Below are the code and all the weights of a small trained network. Each question names an input and a class and asks about switching units off, where a switched-off unit gives its printed mean instead of its output.

import numpy as np


def w(rows, s, z=0):
    codes = np.array(rows[::2]) - 128.0
    scale = np.full(codes.shape[1], s)
    scale[-1] = z or s
    return codes * scale


def f(y):
    return y / 2 * (1 + np.tanh(0.7978845608 * (y + 0.044715 * y**3)))


def log_softmax(a):
    a = a - a.max(-1, keepdims=True)
    return a - np.log(np.exp(a).sum(-1, keepdims=True))


def net(x, mask):
    res = np.array(x, float).reshape(1, 8) / 4 @ E
    y = f(res @ A[0][:, :-1].T + A[0][:, -1])
    res = res + np.where(mask, y, B[0][:, -1]) @ B[0][:, :-1]
    return log_softmax(res[-1] @ U[:, :-1].T + U[:, -1])


A, B = {}, {}
E = w([
[18,6,193,65,133,64,24,30,129],'x0',
[136,118,130,129,125,129,129,132,147],'x1',
[116,121,113,122,141,136,134,129,131],'x2',
[156,100,106,124,135,127,126,106,145],'x3',
[126,146,124,119,133,120,123,120,105],'x4',
[127,127,134,125,130,144,134,129,141],'x5',
[71,227,126,254,220,152,92,13,192],'x6',
[132,169,32,135,13,247,21,118,156],'x7',
],0.011)
A[0] = w([
[98,150,31,85,2,207,76,98,111,163],'neuron 0',
[86,162,38,254,62,253,67,12,138,134],'neuron 1',
[203,153,101,250,177,162,193,208,100,254],'neuron 2',
[205,157,141,107,137,140,213,189,141,165],'neuron 3',
[203,209,68,177,115,180,216,158,126,186],'neuron 4',
[211,170,62,135,188,175,159,194,92,186],'neuron 5',
],0.0086,0.0071)
B[0] = w([
[143,99,131,116,12,146,48,195,222,227],'neuron 0',
[82,97,98,124,74,53,207,79,26,251],'neuron 1',
[194,250,77,120,189,70,197,96,80,241],'neuron 2',
[167,145,109,136,90,138,218,215,99,201],'neuron 3',
[251,160,48,194,158,186,130,180,174,236],'neuron 4',
[232,236,125,74,120,121,92,180,146,213],'neuron 5',
],0.011,0.022)
U = w([
[202,172,45,76,84,132,188,186,48,209],'0',
[88,8,180,46,93,55,152,161,80,249],'1',
[202,212,95,200,229,147,180,91,145,37],'2',
[53,95,186,229,244,73,79,50,153,132],'3',
[217,182,56,127,75,218,108,199,201,81],'4',
[80,50,165,36,70,186,32,164,196,3],'5',
],0.011,0.008)

Each question gives the input, the list of numbers given to net, and the class t.
The units are the neurons (one row each of A and B). Each row of codes is followed by its name. A weight is (code - 128) times the scale printed after its matrix; where a second scale follows, it is the last column's (A, B and U).
mask holds one flag per neuron, in row order. A switched-off neuron (its flag False) gives its mean, the last column of its row in B, instead of its output. The means were averaged over made-up inputs and are rounded, as every weight is.
A unit's drop is (log p(t) with every unit on - log p(t) with that unit switched off) / (log p(t) with every unit on - log p(t) with every unit switched off).
The circuit of an input: a set's keep is (log p(t) with only the set's units on - log p(t) with every unit switched off) / (log p(t) with every unit on - log p(t) with every unit switched off). Starting from all 6 units, units are removed one at a time, each time the one whose removal leaves the highest keep (on an exact tie, the one counted first), for as long as the keep stays at least 0.8.
units of the circuit, in order: the units of the circuit, biggest drop first
most important unit: the unit with the biggest drop
k most important neurons: the k neurons with the biggest drops, biggest first
drop of u: that unit's drop, to one decimal
input [-2,-4,6,1,1,3,2,-8], class 2: units of the circuit, in order -> neuron 1
input [1,-3,1,-7,-3,-2,2,5], class 1: 3 most important neurons -> neuron 1; neuron 2; neuron 4
input [4,5,-7,-3,-4,-4,-5,1], class 5: units of the circuit, in order -> neuron 1; neuron 2; neuron 4
input [-8,-6,4,-7,-4,-8,2,0], class 2: units of the circuit, in order -> neuron 2; neuron 4
input [-8,4,0,-8,-3,-5,4,0], class 2: 3 most important neurons -> neuron 4; neuron 2; neuron 0
input [1,5,-5,6,-5,7,2,-8], class 3: 4 most important neurons -> neuron 4; neuron 5; neuron 2; neuron 1
input [-6,8,-3,6,-3,5,2,-2], class 2: 4 most important neurons -> neuron 2; neuron 0; neuron 1; neuron 4
input [8,7,3,4,-1,4,-3,0], class 1: 3 most important neurons -> neuron 0; neuron 4; neuron 5
input [-2,2,-2,7,-5,-8,1,-8], class 2: 2 most important neurons -> neuron 1; neuron 0
input [5,-4,-6,6,7,2,1,0], class 3: 3 most important neurons -> neuron 0; neuron 1; neuron 3
input [8,8,6,7,5,1,6,0], class 3: 2 most important neurons -> neuron 0; neuron 3
input [6,-1,-1,-5,1,6,0,7], class 5: 2 most important neurons -> neuron 0; neuron 2
input [-1,6,6,-5,-5,-7,-1,6], class 4: 2 most important neurons -> neuron 0; neuron 2
input [8,2,8,0,-5,7,-3,2], class 5: most important unit -> neuron 1
input [6,2,-1,-1,4,2,7,0], class 3: 2 most important neurons -> neuron 0; neuron 3
input [4,0,7,-2,6,8,5,4], class 1: drop of neuron 1 -> 0.2
input [-2,-8,-8,-4,0,0,-2,8], class 4: drop of neuron 0 -> 4.4
input [-2,-8,4,-7,-7,-4,4,-2], class 2: drop of neuron 5 -> 0.0
